Here is a tiny trained network, its code and every weight. The questions are about switching its units off for an input and a class, where a switched-off unit gives its printed mean instead of its output.

import numpy as np


def w(rows, s, z=0):
    codes = np.array(rows[::2]) - 128.0
    scale = np.full(codes.shape[1], s)
    scale[-1] = z or s
    return codes * scale


def norm(h):
    return h / np.sqrt((h * h).mean(-1, keepdims=True) + 1e-5)


def f(y):
    return y / 2 * (1 + np.tanh(0.7978845608 * (y + 0.044715 * y**3)))


def log_softmax(a):
    a = a - a.max(-1, keepdims=True)
    return a - np.log(np.exp(a).sum(-1, keepdims=True))


def net(x, mask):
    res = np.array(x, float).reshape(1, 6) / 4 @ E
    u = 0
    for l in range(3):
        y = f(norm(res) @ A[l][:, :-1].T + A[l][:, -1])
        res = res + np.where(mask[u : u + 16], y, B[l][:, -1]) @ B[l][:, :-1]
        u += 16
    return log_softmax(norm(res)[-1] @ U[:, :-1].T + U[:, -1])


A, B = {}, {}
E = w([
[131,20,109,158,76,108,57,18,36,53,86,68],'x0',
[183,70,247,132,127,74,62,176,213,54,108,180],'x1',
[151,226,64,122,94,76,38,188,44,44,192,181],'x2',
[61,122,113,58,44,34,186,116,130,122,80,193],'x3',
[95,109,232,94,68,149,177,197,53,101,202,67],'x4',
[85,233,227,53,235,42,68,71,100,146,60,44],'x5',
],0.0013)
A[0] = w([
[191,85,238,112,108,88,74,150,242,47,125,168,6],'0.n1',
[158,20,39,183,41,206,171,189,167,127,202,215,124],'0.n2',
[187,137,156,238,225,228,58,115,118,153,191,70,52],'0.n3',
[188,88,231,116,116,91,79,145,233,57,122,162,6],'0.n4',
[136,128,128,128,127,125,131,127,126,131,128,128,128],'0.n5',
[191,227,75,122,99,47,66,183,36,75,184,167,86],'0.n6',
[195,85,236,113,105,85,73,152,243,42,126,171,15],'0.n7',
[70,125,137,99,96,84,158,115,140,135,116,184,34],'0.n8',
[155,24,191,171,163,171,210,60,174,229,65,63,93],'0.n9',
[43,112,228,135,79,132,177,213,73,95,197,45,55],'0.n10',
[119,158,28,236,184,88,85,63,202,144,23,187,79],'0.n11',
[2,114,127,50,41,29,185,92,135,131,93,228,38],'0.n12',
[67,193,192,24,241,77,47,94,109,158,79,49,93],'0.n13',
[46,111,218,129,81,135,174,201,77,99,194,55,72],'0.n14',
[142,126,127,118,129,127,131,127,125,131,128,127,127],'0.n15',
[4,116,125,47,40,30,185,92,132,130,93,225,53],'0.n16',
],0.002,0.0018)
B[0] = w([
[92,111,73,160,191,146,147,163,16,196,72,151,140],'0.n1',
[136,253,225,187,120,118,180,69,101,83,55,150,248],'0.n2',
[184,132,89,67,80,111,153,200,146,100,54,80,162],'0.n3',
[94,118,78,153,177,148,147,150,35,187,85,139,130],'0.n4',
[127,128,128,128,128,128,128,128,128,128,128,128,128],'0.n5',
[7,102,132,70,173,247,100,151,197,70,94,146,175],'0.n6',
[93,107,78,161,193,140,146,172,11,195,69,157,146],'0.n7',
[166,129,116,129,150,162,142,132,140,126,105,73,96],'0.n8',
[62,160,98,94,118,164,62,173,132,31,161,172,212],'0.n9',
[214,120,113,44,158,157,102,54,124,164,141,202,141],'0.n10',
[196,115,176,11,105,173,137,112,86,142,186,170,187],'0.n11',
[223,139,79,107,145,161,144,191,140,91,78,32,147],'0.n12',
[163,170,151,243,34,167,205,121,127,82,118,210,215],'0.n13',
[207,121,115,56,154,147,104,67,122,158,138,196,141],'0.n14',
[126,128,129,129,126,129,127,128,129,129,127,128,127],'0.n15',
[224,138,79,107,143,156,142,198,140,87,76,32,153],'0.n16',
],0.0024,0.0016)
A[1] = w([
[134,126,128,127,135,132,125,130,129,126,129,125,129],'1.n1',
[116,52,173,143,143,146,196,78,197,201,91,75,25],'1.n2',
[164,154,15,177,173,80,75,52,230,155,56,201,67],'1.n3',
[85,35,178,137,147,161,201,80,209,193,83,80,43],'1.n4',
[137,126,124,130,142,133,123,129,124,134,136,116,135],'1.n5',
[100,166,170,41,199,69,69,116,120,157,113,53,47],'1.n6',
[206,140,156,250,230,247,46,147,137,140,216,33,115],'1.n7',
[94,134,138,126,97,105,146,119,128,116,115,155,129],'1.n8',
[51,193,6,115,105,169,195,65,63,206,190,44,69],'1.n9',
[71,193,32,110,101,169,187,67,86,184,187,53,96],'1.n10',
[131,207,138,103,175,183,184,216,166,149,120,181,101],'1.n11',
[101,164,168,40,200,73,70,115,122,158,116,54,42],'1.n12',
[71,196,194,95,189,39,85,93,124,155,104,59,3],'1.n13',
[174,53,210,158,128,24,67,198,175,107,135,168,78],'1.n14',
[87,38,176,137,148,161,198,82,206,192,85,82,52],'1.n15',
[146,124,127,132,136,135,118,135,135,128,131,121,130],'1.n16',
],0.0024,0.0018)
B[1] = w([
[121,128,125,124,118,121,130,124,126,133,127,133,128],'1.n1',
[100,180,94,103,111,100,74,161,82,53,165,185,120],'1.n2',
[177,93,219,27,122,189,173,111,24,119,215,141,179],'1.n3',
[76,187,79,96,138,140,64,161,89,33,168,183,142],'1.n4',
[118,121,131,120,107,104,130,124,133,131,127,149,127],'1.n5',
[159,111,102,193,72,161,198,130,142,90,146,194,108],'1.n6',
[125,140,42,4,30,16,233,164,131,77,24,139,212],'1.n7',
[165,137,129,152,180,186,119,140,132,120,129,91,142],'1.n8',
[142,47,197,175,210,81,85,223,77,136,42,226,192],'1.n9',
[144,59,181,159,194,99,90,199,89,131,53,208,193],'1.n10',
[114,25,98,180,132,89,66,43,110,106,148,18,251],'1.n11',
[160,108,101,194,66,154,197,131,142,88,148,201,105],'1.n12',
[172,133,135,201,87,142,211,121,135,72,150,200,100],'1.n13',
[90,122,64,137,207,133,180,150,42,183,93,144,130],'1.n14',
[72,188,79,93,135,143,61,161,92,31,168,184,142],'1.n15',
[112,131,117,117,112,112,142,119,117,133,128,133,128],'1.n16',
],0.0025,0.0015)
A[2] = w([
[146,44,61,221,62,194,181,149,148,132,190,173,64],'2.n1',
[123,106,115,124,99,118,155,147,108,109,142,135,114],'2.n2',
[102,111,107,120,106,99,181,111,123,124,132,136,91],'2.n3',
[113,83,119,123,77,99,81,54,86,93,88,129,106],'2.n4',
[200,130,46,105,153,134,90,39,148,168,124,187,38],'2.n5',
[156,85,212,50,97,156,172,161,56,121,211,120,67],'2.n6',
[131,119,110,119,112,116,117,103,116,111,126,145,113],'2.n7',
[125,117,80,138,116,150,163,126,111,123,145,132,103],'2.n8',
[69,205,56,119,118,128,2,169,96,62,203,138,9],'2.n9',
[101,198,195,166,164,100,113,68,124,131,95,86,99],'2.n10',
[107,133,106,134,111,97,160,105,112,126,155,135,73],'2.n11',
[100,176,131,126,155,82,153,171,205,227,184,137,75],'2.n12',
[171,169,111,177,120,68,99,155,78,126,168,137,77],'2.n13',
[99,173,126,125,151,83,153,171,202,221,188,140,51],'2.n14',
[105,48,116,155,79,63,59,19,102,136,125,68,34],'2.n15',
[105,178,127,125,140,105,154,167,168,179,154,159,58],'2.n16',
],0.0028,0.0016)
B[2] = w([
[119,242,241,171,125,76,156,55,110,93,80,138,107],'2.n1',
[148,162,122,117,189,113,131,99,148,127,102,116,130],'2.n2',
[183,175,126,124,185,138,94,143,119,82,107,111,94],'2.n3',
[136,129,122,144,198,134,171,186,190,148,217,85,255],'2.n4',
[132,99,226,42,99,153,150,144,69,144,183,128,112],'2.n5',
[199,128,83,78,191,153,98,26,156,184,135,215,168],'2.n6',
[131,143,146,118,163,136,175,167,146,147,149,123,138],'2.n7',
[149,163,184,101,169,78,107,121,137,88,92,111,98],'2.n8',
[5,88,156,68,179,216,174,78,222,72,85,174,180],'2.n9',
[146,124,139,220,27,191,165,118,151,126,142,190,171],'2.n10',
[168,134,154,123,182,152,140,143,134,88,95,122,61],'2.n11',
[153,37,122,169,155,140,113,111,96,66,188,45,148],'2.n12',
[90,52,168,102,178,173,226,83,172,122,62,135,89],'2.n13',
[154,51,129,156,155,139,120,115,92,63,173,57,124],'2.n14',
[141,90,140,187,197,143,150,192,169,126,237,52,132],'2.n15',
[152,57,133,149,129,133,113,105,75,65,134,84,105],'2.n16',
],0.0026,0.00085)
U = w([
[143,209,194,226,65,127,180,73,133,101,107,172,151],'0',
[97,73,125,175,200,98,106,185,54,183,60,178,147],'1',
[13,135,107,74,150,180,95,123,187,64,140,159,143],'2',
[150,60,125,183,156,125,126,126,145,112,228,17,148],'3',
[203,120,147,28,130,148,113,67,105,199,180,173,136],'4',
[165,158,53,73,80,72,160,177,156,115,56,61,124],'5',
[89,135,108,160,61,133,58,127,171,254,142,92,59],'6',
[72,153,111,139,100,93,87,99,163,227,145,101,2],'7',
],0.0086,0.0062)

Each question gives the input, the list of numbers given to net, and the class t.
The units are the neurons (one row each of A and B). Each row of codes is followed by its name. A weight is (code - 128) times the scale printed after its matrix; where a second scale follows, it is the last column's (A, B and U).
mask holds one flag per neuron, layer by layer. A switched-off neuron (its flag False) gives its mean, the last column of its row in B, instead of its output. The means were averaged over made-up inputs and are rounded, as every weight is.
A unit's drop is (log p(t) with every unit on - log p(t) with that unit switched off) / (log p(t) with every unit on - log p(t) with every unit switched off).
The circuit of an input: a set's keep is (log p(t) with only the set's units on - log p(t) with every unit switched off) / (log p(t) with every unit on - log p(t) with every unit switched off). Starting from the 12 units with the biggest drops (on a tie, the unit counted first), units are removed one at a time, each time the one whose removal leaves the highest keep (on an exact tie, the one counted first), for as long as the keep stays at least 0.8.
units of the circuit, in order: the units of the circuit, biggest drop first
most important unit: the unit with the biggest drop
k most important neurons: the k neurons with the biggest drops, biggest first
drop of u: that unit's drop, to one decimal
input [2,6,6,-6,7,3], class 4: units of the circuit, in order : 2.n6, 0.n10
input [7,5,-3,5,0,-4], class 3: most important unit : 2.n15
input [5,5,-7,3,3,7], class 0: units of the circuit, in order : 2.n10, 0.n13
input [2,2,5,-2,4,1], class 2: 4 most important neurons : 0.n6, 1.n3, 2.n9, 0.n11
input [6,4,-3,5,-3,4], class 3: 3 most important neurons : 0.n2, 1.n7, 2.n15
input [1,-4,-1,-4,5,3], class 4: units of the circuit, in order : 0.n10, 2.n6
input [6,0,6,5,3,-1], class 2: 4 most important neurons : 0.n6, 1.n11, 2.n9, 1.n7
input [1,5,3,2,7,-6], class 4: 3 most important neurons : 2.n6, 0.n13, 0.n10
input [-5,-2,6,3,-1,0], class 2: 2 most important neurons : 0.n6, 2.n9
input [2,1,2,-7,1,7], class 0: units of the circuit, in order : 2.n10, 1.n13
input [4,3,8,-8,-7,4], class 2: units of the circuit, in order : 0.n6, 2.n9
input [7,8,5,-7,-3,-5], class 1: units of the circuit, in order : 1.n14, 0.n7, 0.n1
input [-8,2,-1,-1,7,4], class 3: 4 most important neurons : 1.n3, 2.n12, 0.n11, 2.n14
input [-3,-2,5,4,-4,-3], class 2: units of the circuit, in order : 0.n6
input [4,8,-7,0,4,-1], class 1: units of the circuit, in order : 0.n7, 0.n1
input [-4,-3,0,-2,2,0], class 3: 3 most important neurons : 0.n1, 0.n7, 0.n4
input [-3,-6,1,-6,-3,2], class 1: 2 most important neurons : 1.n9, 1.n10
input [-3,-5,-1,2,7,-3], class 4: 2 most important neurons : 0.n10, 0.n14
input [-2,-8,7,-5,-7,-1], class 1: 3 most important neurons : 1.n9, 1.n10, 0.n9
input [-4,1,-5,0,2,5], class 0: 3 most important neurons : 0.n6, 2.n10, 1.n13
input [3,-4,7,-5,-5,0], class 2: units of the circuit, in order : 2.n9
input [-4,-1,-7,-7,-6,6], class 2: 3 most important neurons : 0.n2, 1.n15, 1.n4
input [8,-2,1,4,-4,4], class 3: 2 most important neurons : 2.n15, 0.n2
input [3,-1,-6,7,7,4], class 4: 2 most important neurons : 2.n6, 0.n10
input [5,5,3,-3,-1,1], class 1: drop of 0.n4 : 0.2
input [6,3,3,-3,-3,-2], class 3: drop of 2.n15 : 0.1
input [-6,-7,7,8,-8,1], class 4: drop of 1.n7 : 0.7
